Here is a tiny trained network, its code and every weight. The questions are about switching its units off for an input and a class, where a switched-off unit gives its printed mean instead of its output.

import numpy as np


def w(rows, s, z=0):
    codes = np.array(rows[::2]) - 128.0
    scale = np.full(codes.shape[1], s)
    scale[-1] = z or s
    return codes * scale


def norm(h):
    return h / np.sqrt((h * h).mean(-1, keepdims=True) + 1e-5)


def f(y):
    return y / 2 * (1 + np.tanh(0.7978845608 * (y + 0.044715 * y**3)))


def log_softmax(a):
    a = a - a.max(-1, keepdims=True)
    return a - np.log(np.exp(a).sum(-1, keepdims=True))


def net(x, mask):
    res = np.array(x, float).reshape(1, 7) / 4 @ E
    u = 0
    for l in range(2):
        y = f(norm(res) @ A[l][:, :-1].T + A[l][:, -1])
        res = res + np.where(mask[u : u + 13], y, B[l][:, -1]) @ B[l][:, :-1]
        u += 13
    return log_softmax(norm(res)[-1] @ U[:, :-1].T + U[:, -1])


A, B = {}, {}
E = w([
[130,129,125,127,128,131,131,127,130],'x0',
[64,150,187,230,160,171,93,74,158],'x1',
[182,58,120,177,193,100,204,45,80],'x2',
[63,117,185,45,190,152,171,139,158],'x3',
[104,108,68,186,178,186,149,255,76],'x4',
[91,38,232,121,21,200,126,140,37],'x5',
[125,140,136,135,126,120,133,132,122],'x6',
],0.0062)
A[0] = w([
[103,160,133,228,128,223,117,97,208,38],'L0N1',
[225,140,97,218,52,109,91,143,178,4],'L0N2',
[166,152,105,54,97,75,160,165,70,38],'L0N3',
[76,212,183,187,148,210,72,65,144,1],'L0N4',
[167,133,175,86,102,82,114,37,147,107],'L0N5',
[185,144,109,182,50,127,165,104,99,156],'L0N6',
[183,206,209,104,37,100,185,64,193,53],'L0N7',
[112,169,168,149,165,144,41,93,124,89],'L0N8',
[74,100,171,80,183,103,107,160,180,37],'L0N9',
[49,198,156,28,177,149,216,87,83,45],'L0N10',
[179,156,117,28,109,57,109,149,60,74],'L0N11',
[114,177,85,154,2,169,78,171,207,11],'L0N12',
[61,164,175,79,149,113,198,136,128,76],'L0N13',
],0.0066,0.0033)
B[0] = w([
[169,107,148,188,83,126,181,173,147,223],'L0N1',
[223,123,197,122,134,81,47,179,115,203],'L0N2',
[163,88,126,172,50,229,200,124,148,175],'L0N3',
[167,85,117,165,106,150,178,96,168,230],'L0N4',
[39,87,77,144,141,82,123,143,124,253],'L0N5',
[157,116,160,93,169,125,101,113,87,234],'L0N6',
[2,57,36,125,124,129,36,106,156,244],'L0N7',
[151,138,119,108,83,141,159,134,181,177],'L0N8',
[176,179,140,152,167,170,91,167,118,164],'L0N9',
[228,116,146,108,204,170,61,103,133,205],'L0N10',
[185,112,92,161,97,168,166,91,229,208],'L0N11',
[120,216,123,84,168,177,176,60,52,251],'L0N12',
[215,51,101,115,131,226,58,145,134,178],'L0N13',
],0.0074,0.0026)
A[1] = w([
[153,100,82,58,63,106,176,158,147,27],'L1N1',
[96,106,178,85,193,168,150,175,184,29],'L1N2',
[73,49,180,88,97,183,169,129,95,156],'L1N3',
[133,172,82,90,226,57,153,183,161,110],'L1N4',
[79,153,211,219,143,117,100,98,163,145],'L1N5',
[130,233,122,114,61,178,63,144,189,191],'L1N6',
[177,99,127,163,156,121,144,56,95,141],'L1N7',
[166,163,74,198,57,102,60,127,76,168],'L1N8',
[165,78,130,172,180,40,163,74,76,94],'L1N9',
[161,105,218,111,52,109,58,126,67,7],'L1N10',
[153,173,124,136,153,101,163,121,255,121],'L1N11',
[122,142,89,189,147,208,141,214,118,65],'L1N12',
[116,112,89,172,173,130,160,225,46,17],'L1N13',
],0.0086,0.0018)
B[1] = w([
[146,95,192,205,91,156,181,115,186,161],'L1N1',
[208,120,167,47,131,104,126,54,112,185],'L1N2',
[136,213,116,217,140,67,85,177,123,254],'L1N3',
[117,122,193,199,73,129,85,154,84,216],'L1N4',
[221,76,84,84,65,146,180,182,178,199],'L1N5',
[69,121,112,107,203,120,254,134,71,251],'L1N6',
[83,135,133,58,86,186,158,131,119,202],'L1N7',
[171,92,201,64,194,173,71,76,167,225],'L1N8',
[76,202,122,87,155,154,178,168,105,226],'L1N9',
[159,156,94,164,182,88,93,143,128,196],'L1N10',
[137,132,150,201,76,122,63,181,62,217],'L1N11',
[117,76,86,88,87,83,112,28,141,254],'L1N12',
[59,124,106,90,125,87,90,84,238,223],'L1N13',
],0.0089,0.0051)
U = w([
[34,77,82,107,105,72,101,82,187,173],'0',
[198,98,135,175,58,188,237,159,183,103],'1',
[206,130,181,69,203,160,86,123,110,254],'2',
[110,193,160,243,112,85,88,199,61,3],'3',
[55,201,113,81,159,172,251,139,57,70],'4',
],0.018,0.0028)

Each question gives the input, the list of numbers given to net, and the class t.
The units are the neurons (one row each of A and B). Each row of codes is followed by its name. A weight is (code - 128) times the scale printed after its matrix; where a second scale follows, it is the last column's (A, B and U).
mask holds one flag per neuron, layer by layer. A switched-off neuron (its flag False) gives its mean, the last column of its row in B, instead of its output. The means were averaged over made-up inputs and are rounded, as every weight is.
A unit's drop is (log p(t) with every unit on - log p(t) with that unit switched off) / (log p(t) with every unit on - log p(t) with every unit switched off).
The circuit of an input: a set's keep is (log p(t) with only the set's units on - log p(t) with every unit switched off) / (log p(t) with every unit on - log p(t) with every unit switched off). Starting from the 12 units with the biggest drops (on a tie, the unit counted first), units are removed one at a time, each time the one whose removal leaves the highest keep (on an exact tie, the one counted first), for as long as the keep stays at least 0.8.
circuit, biggest first: the units of the circuit, biggest drop first
k most important neurons: the k neurons with the biggest drops, biggest first
top k neurons in layer l: the k neurons of layer l with the biggest drops, biggest first
input [1,2,-4,3,4,6,-2], class 3: circuit, biggest first -> [L1N3]
input [-4,-2,-7,-5,5,6,-7], class 4: top 2 neurons in layer 0 -> [L0N12 L0N5]
input [8,3,-6,-2,7,5,-5], class 0: 2 most important neurons -> [L1N12 L1N13]
input [3,5,8,0,2,7,-4], class 4: 4 most important neurons -> [L1N9 L1N7 L1N11 L1N4]
input [-2,-7,-8,-4,0,-8,1], class 3: 2 most important neurons -> [L1N11 L1N4]
input [-7,-7,6,-7,-6,-8,8], class 3: 2 most important neurons -> [L1N11 L1N4]
input [-2,1,3,3,6,-6,-8], class 0: 2 most important neurons -> [L1N13 L1N12]
input [7,-3,5,-6,5,-5,2], class 2: 3 most important neurons -> [L1N8 L0N2 L1N6]
input [-1,-5,8,-2,8,3,-8], class 0: 2 most important neurons -> [L1N13 L1N6]
input [-8,3,8,-6,6,6,-3], class 4: circuit, biggest first -> [L1N9 L1N7]
input [-3,5,5,1,3,-1,4], class 1: 4 most important neurons -> [L1N5 L1N6 L0N1 L0N12]
input [-4,3,2,4,4,6,-1], class 3: top 2 neurons in layer 1 -> [L1N3 L1N8]
input [1,1,3,8,8,-5,3], class 0: 4 most important neurons -> [L1N13 L1N12 L1N8 L0N6]
input [-3,0,8,2,-3,5,-7], class 4: circuit, biggest first -> [L1N9]
input [-8,0,4,-4,0,2,-1], class 2: top 3 neurons in layer 0 -> [L0N2 L0N12 L0N4]
input [-4,8,7,1,1,3,2], class 1: 2 most important neurons -> [L1N5 L1N6]
input [2,-7,-8,-4,-6,0,5], class 4: 2 most important neurons -> [L1N6 L0N12]
input [3,-5,8,1,8,-8,2], class 0: 3 most important neurons -> [L1N13 L1N6 L1N3]
input [6,-1,2,4,-6,-8,-1], class 3: top 2 neurons in layer 1 -> [L1N11 L1N4]
input [-4,8,-3,4,0,-7,5], class 1: circuit, biggest first -> [L1N5]
input [2,-7,-8,-3,-3,-5,-5], class 4: top 2 neurons in layer 1 -> [L1N6 L1N5]
input [1,1,-1,-8,-6,5,8], class 2: top 2 neurons in layer 0 -> [L0N2 L0N6]
input [-5,0,-5,6,4,7,1], class 3: top 2 neurons in layer 1 -> [L1N3 L1N8]
input [6,-4,0,-8,8,-5,6], class 0: top 3 neurons in layer 1 -> [L1N13 L1N12 L1N2]
